Below is a small trained network, with its code and all its weights. Each question gives an input and a class and asks what happens when units are switched off, that is, made to give their printed mean instead of their output.

import numpy as np


def w(rows, s, z=0):
    codes = np.array(rows[::2]) - 128.0
    scale = np.full(codes.shape[1], s)
    scale[-1] = z or s
    return codes * scale


def f(y):
    return np.maximum(y, 0)


def log_softmax(a):
    a = a - a.max(-1, keepdims=True)
    return a - np.log(np.exp(a).sum(-1, keepdims=True))


def net(x, mask):
    res = np.array(x, float).reshape(1, 8) / 4 @ E
    y = f(res @ A[0][:, :-1].T + A[0][:, -1])
    res = res + np.where(mask, y, B[0][:, -1]) @ B[0][:, :-1]
    return log_softmax(res[-1] @ U[:, :-1].T + U[:, -1])


A, B = {}, {}
E = w([
[184,136,230,137,142,149,136,176,100,155,245,151],'x0',
[112,136,170,146,118,140,90,102,218,91,99,147],'x1',
[128,148,189,171,151,171,61,43,96,27,154,106],'x2',
[158,85,156,91,137,127,67,136,41,151,127,123],'x3',
[124,91,39,137,90,2,76,101,193,152,191,188],'x4',
[149,241,97,184,158,116,229,112,183,224,142,122],'x5',
[39,110,154,46,62,75,204,72,149,48,80,156],'x6',
[158,78,137,247,132,106,138,63,64,168,205,99],'x7',
],0.0064)
A[0] = w([
[124,111,130,122,134,108,121,122,150,113,125,124,129],'n1',
[142,133,130,152,128,139,129,118,112,122,122,122,176],'n2',
[138,105,145,157,126,141,121,113,117,145,115,113,10],'n3',
[121,97,117,147,127,104,118,120,132,118,149,123,127],'n4',
[154,115,99,131,134,148,89,175,91,173,145,122,162],'n5',
[164,108,103,133,139,148,83,182,86,197,142,121,136],'n6',
[103,156,131,135,119,127,132,91,151,123,127,122,139],'n7',
[105,144,47,113,131,137,174,137,122,131,5,113,163],'n8',
[157,122,120,128,124,128,124,146,116,137,127,131,112],'n9',
[139,156,123,119,140,200,93,170,121,89,109,129,105],'n10',
[129,101,148,93,137,142,117,124,114,115,138,149,89],'n11',
[140,113,114,123,130,138,108,165,107,163,147,125,112],'n12',
[137,115,175,135,121,124,122,112,137,119,125,129,106],'n13',
[133,104,83,155,130,89,38,95,146,107,152,129,158],'n14',
[134,133,115,184,131,113,174,92,74,145,225,115,173],'n15',
[131,167,79,189,136,130,152,104,196,182,106,126,190],'n16',
[135,143,108,115,108,118,134,140,142,116,137,141,101],'n17',
[131,150,132,107,132,166,94,150,129,114,98,128,89],'n18',
[132,106,97,155,128,98,57,97,148,109,144,131,156],'n19',
[139,127,141,179,133,171,113,105,105,119,112,113,114],'n20',
[128,139,112,121,131,130,108,106,121,127,128,132,116],'n21',
[143,139,140,201,142,200,112,82,85,120,114,104,176],'n22',
[120,120,128,109,123,124,120,137,134,137,158,132,204],'n23',
[111,112,121,108,127,127,148,150,126,118,75,118,3],'n24',
[148,114,124,128,142,150,130,118,127,148,100,128,158],'n25',
[167,223,125,157,152,174,123,134,161,181,134,122,148],'n26',
[137,134,152,149,125,161,120,115,116,111,111,132,126],'n27',
[150,165,149,131,138,133,129,133,131,148,140,116,48],'n28',
[131,107,156,130,127,140,144,119,155,126,129,132,159],'n29',
[108,103,123,128,130,104,164,122,139,129,120,124,60],'n30',
],0.016,0.0031)
B[0] = w([
[121,130,150,122,133,125,153,119,111,157,128,141,153],'n1',
[127,100,122,136,132,144,119,158,151,123,142,126,164],'n2',
[123,99,115,118,128,110,153,148,102,127,133,149,154],'n3',
[126,152,137,130,129,155,98,129,126,134,136,157,163],'n4',
[165,94,134,131,130,116,123,194,99,136,143,163,215],'n5',
[169,82,131,138,138,95,134,204,87,136,143,164,236],'n6',
[151,108,116,133,126,120,135,153,117,151,132,134,172],'n7',
[17,58,137,108,126,155,112,43,157,123,103,172,254],'n8',
[130,122,133,126,135,122,136,152,122,130,135,140,154],'n9',
[140,169,121,127,143,187,131,96,129,106,122,41,196],'n10',
[119,152,113,154,126,106,120,157,156,146,130,118,168],'n11',
[139,120,124,125,131,109,132,166,94,124,153,153,182],'n12',
[92,119,101,123,128,128,106,141,103,120,127,122,164],'n13',
[92,192,124,114,87,137,72,75,121,131,145,182,211],'n14',
[254,131,127,127,146,209,163,87,141,125,118,146,250],'n15',
[169,182,137,142,111,36,198,177,126,127,128,86,247],'n16',
[116,95,140,154,130,111,129,124,111,124,115,116,152],'n17',
[139,159,122,149,132,170,130,110,134,125,139,72,172],'n18',
[100,186,133,111,106,134,67,95,131,135,141,174,197],'n19',
[115,93,134,120,153,153,108,169,100,121,128,99,197],'n20',
[113,139,142,148,122,159,114,139,157,125,151,136,139],'n21',
[109,66,127,118,165,156,82,198,92,124,141,85,246],'n22',
[134,131,130,137,126,119,113,141,105,128,117,144,158],'n23',
[120,136,121,132,134,156,88,96,119,132,155,154,173],'n24',
[110,142,126,125,128,106,110,153,134,111,138,133,157],'n25',
[177,197,129,123,82,108,115,77,130,140,145,210,247],'n26',
[98,122,130,122,133,165,113,152,145,129,127,105,177],'n27',
[143,121,98,144,116,144,96,110,136,123,127,160,167],'n28',
[125,130,108,120,136,110,92,136,104,143,136,127,158],'n29',
[140,134,124,132,127,108,158,113,147,117,118,160,160],'n30',
],0.021,0.013)
U = w([
[96,52,149,138,142,75,95,183,99,138,113,164,138],'0',
[81,208,137,130,58,112,106,12,195,122,82,181,168],'1',
[255,171,128,195,133,110,134,173,103,138,149,147,199],'2',
[178,117,131,194,133,68,232,99,201,127,42,114,6],'3',
[104,117,133,160,187,154,100,168,131,75,99,11,108],'4',
[136,102,123,118,163,221,72,65,126,97,115,157,87],'5',
],0.007,0.0019)

Each question gives the input, the list of numbers given to net, and the class t.
The units are the neurons (one row each of A and B). Each row of codes is followed by its name. A weight is (code - 128) times the scale printed after its matrix; where a second scale follows, it is the last column's (A, B and U).
mask holds one flag per neuron, in row order. A switched-off neuron (its flag False) gives its mean, the last column of its row in B, instead of its output. The means were averaged over made-up inputs and are rounded, as every weight is.
A unit's drop is (log p(t) with every unit on - log p(t) with that unit switched off) / (log p(t) with every unit on - log p(t) with every unit switched off).
The circuit of an input: a set's keep is (log p(t) with only the set's units on - log p(t) with every unit switched off) / (log p(t) with every unit on - log p(t) with every unit switched off). Starting from the 12 units with the biggest drops (on a tie, the unit counted first), units are removed one at a time, each time the one whose removal leaves the highest keep (on an exact tie, the one counted first), for as long as the keep stays at least 0.8.
units of the circuit, in order: the units of the circuit, biggest drop first
unit that matters most: the unit with the biggest drop
k most important neurons: the k neurons with the biggest drops, biggest first
drop when u is switched off: that unit's drop, to one decimal
input [2,5,-3,5,6,5,6,-2], class 3: unit that matters most : n26
input [8,5,3,-1,4,2,2,-2], class 1: units of the circuit, in order : (n6 n22)
input [-4,-6,2,3,-4,8,2,3], class 5: 2 most important neurons : (n8 n6)
input [-4,-3,4,-4,3,3,5,6], class 1: 4 most important neurons : (n6 n5 n14 n19)
input [-6,-3,-6,1,-1,-4,-2,-8], class 5: 3 most important neurons : (n26 n16 n14)
input [-6,4,5,6,-3,-2,4,7], class 0: 2 most important neurons : (n10 n15)
input [7,8,-6,3,4,-5,-4,-1], class 0: 2 most important neurons : (n15 n26)
input [1,3,0,8,3,-8,-6,0], class 0: 4 most important neurons : (n15 n26 n16 n6)
input [-5,-2,6,2,3,-6,-7,6], class 5: 3 most important neurons : (n14 n15 n16)
input [0,5,6,-7,-7,5,7,-3], class 4: units of the circuit, in order : (n14 n15 n10)
input [8,5,6,0,-3,0,-2,5], class 5: 4 most important neurons : (n16 n15 n22 n26)
input [3,8,0,-4,-2,2,-4,-8], class 1: 2 most important neurons : (n6 n26)
input [6,1,0,-8,-3,-5,6,-7], class 4: units of the circuit, in order : (n26 n10)
input [3,6,6,2,-4,4,0,7], class 5: units of the circuit, in order : (n16)
input [6,-5,6,-6,0,-7,-3,0], class 4: 2 most important neurons : (n26 n8)
input [7,-7,-1,-8,2,-4,3,-6], class 0: 4 most important neurons : (n15 n26 n16 n14)
input [2,-8,-2,0,-6,-8,4,-1], class 4: 2 most important neurons : (n26 n15)
input [1,3,-5,-4,2,-2,4,0], class 1: 3 most important neurons : (n22 n6 n5)
input [-4,-8,7,3,0,-3,0,7], class 5: 2 most important neurons : (n15 n16)
input [-8,-8,-1,3,6,8,-2,-6], class 1: units of the circuit, in order : (n8)
input [-4,4,-7,-7,-2,-1,7,7], class 1: 2 most important neurons : (n8 n6)
input [-1,-6,-3,8,-3,4,-1,-2], class 0: drop when n16 is switched off : 0.2
input [2,-8,-8,8,-1,8,5,-2], class 0: drop when n8 is switched off : 1.4
input [3,-3,-7,7,-8,-7,-2,3], class 0: drop when n15 is switched off : 1.6
input [4,7,-5,-3,-1,2,6,-1], class 3: drop when n22 is switched off : 0.3
